Each row has two labels, one from each of two sets.
[-3.18, +1.35, -1.89, +0.17, -1.07, -0.25, +2.77, -1.19, +0.99, -1.26, +0.63, -0.53, +0.46, +1.75, +0.41, +1.85, +0.11, +0.68, -0.92, +1.80, -4.17, +0.46, +0.96, +0.12, -1.10, -2.17, -0.19, +0.98, -0.74, +3.23] : (61) C
[-1.09, +0.96, +0.92, +0.56, -0.35, -0.82, +2.63, -1.45, +1.49, +2.12, +0.60, -1.34, +0.24, -0.85, -3.94, +3.45, -1.61, -0.17, -0.14, +1.62, -5.39, -1.69, -1.98, +4.20, +0.94, -4.59, -4.65, +1.58, +2.51, +6.47] : (72) T
[-1.14, +2.01, -0.34, -1.49, -1.04, -0.82, +1.91, +0.28, -1.24, -1.02, -0.21, +0.64, +0.33, -0.41, -3.50, +1.67, -0.36, -0.03, -1.61, +2.45, +0.04, -0.07, -1.95, +1.63, -1.78, -0.44, -2.63, +1.73, +0.28, +3.81] : (61) H
[+0.56, +0.52, -0.72, +5.67, -0.08, -0.67, +0.89, -0.27, -0.67, +3.16, +0.75, +1.43, +0.70, +1.26, -1.56, +2.34, -0.03, -1.52, -1.51, +1.44, +1.31, -1.60, -1.02, -1.39, -3.01, +1.32, -2.51, +0.13, +0.18, -1.29] : (65) H
[+1.30, +1.91, -1.55, +0.63, +0.97, +0.05, -0.55, -0.86, +0.53, +1.20, +0.76, +1.19, +2.59, +0.97, -2.05, +1.04, -1.08, -2.83, -0.50, +1.15, +1.03, -1.37, -1.68, -0.78, -1.67, -2.27, -3.75, -0.18, +1.05, -0.50] : (67) H
[-0.89, +1.67, +0.47, -0.81, -1.03, -1.34, +1.08, +1.34, -1.83, +2.62, -1.11, -1.03, -0.62, +0.14, -2.62, +1.47, +0.66, -0.38, -1.71, -0.03, -0.18, -0.59, -1.03, +0.66, -2.28, +2.72, -1.61, +2.44, +1.34, +0.36] : (61) H
[+3.05, +0.28, +1.27, +0.69, -0.91, -0.73, +0.69, -0.41, -0.37, +2.67, -0.38, +3.27, -1.28, +0.91, -1.79, +1.69, -0.29, -3.28, -0.58, +0.80, -0.90, -1.53, -1.48, -3.20, -5.70, -0.36, -5.50, -1.86, +0.83, -4.74] : (65) H
[+0.75, +0.88, +0.81, -0.27, +0.47, -0.33, +0.65, -0.39, -1.31, -0.06, +0.17, +1.28, -1.02, +1.21, -2.88, +1.80, +0.23, -0.02, -1.38, +2.04, +0.29, -1.00, -2.01, -0.98, -2.24, +0.95, -3.82, +0.59, +0.52, +1.35] : (61) H
[-0.56, +2.37, -1.69, +2.35, -0.56, -1.23, +0.68, -1.75, +2.13, +0.28, -0.43, +1.30, +0.18, +2.41, -1.01, +2.35, -1.90, -0.89, +1.22, +2.25, -2.87, -1.83, -0.43, -2.74, -3.20, -2.09, -2.65, -2.77, +0.08, +1.22] : (67) C
[-0.55, +1.92, -0.94, -0.23, -1.75, +0.44, +1.34, -0.85, -1.22, -1.23, +0.21, +1.82, +0.38, +2.88, -0.46, +2.62, -1.02, +0.29, -0.13, +0.96, -3.57, -0.33, +1.48, -2.79, -1.58, +1.59, -2.01, +0.52, -0.24, -0.63] : (65) H
[-0.58, +0.77, +1.24, -0.10, -0.47, +0.08, +1.68, -1.28, +1.82, +1.05, +0.24, -0.95, +0.72, +1.91, +0.19, +4.06, -0.24, +0.16, -0.94, +2.13, -2.92, -1.22, +0.24, +0.26, -0.43, -1.64, -1.85, -0.57, -1.74, +2.80] : (72) C
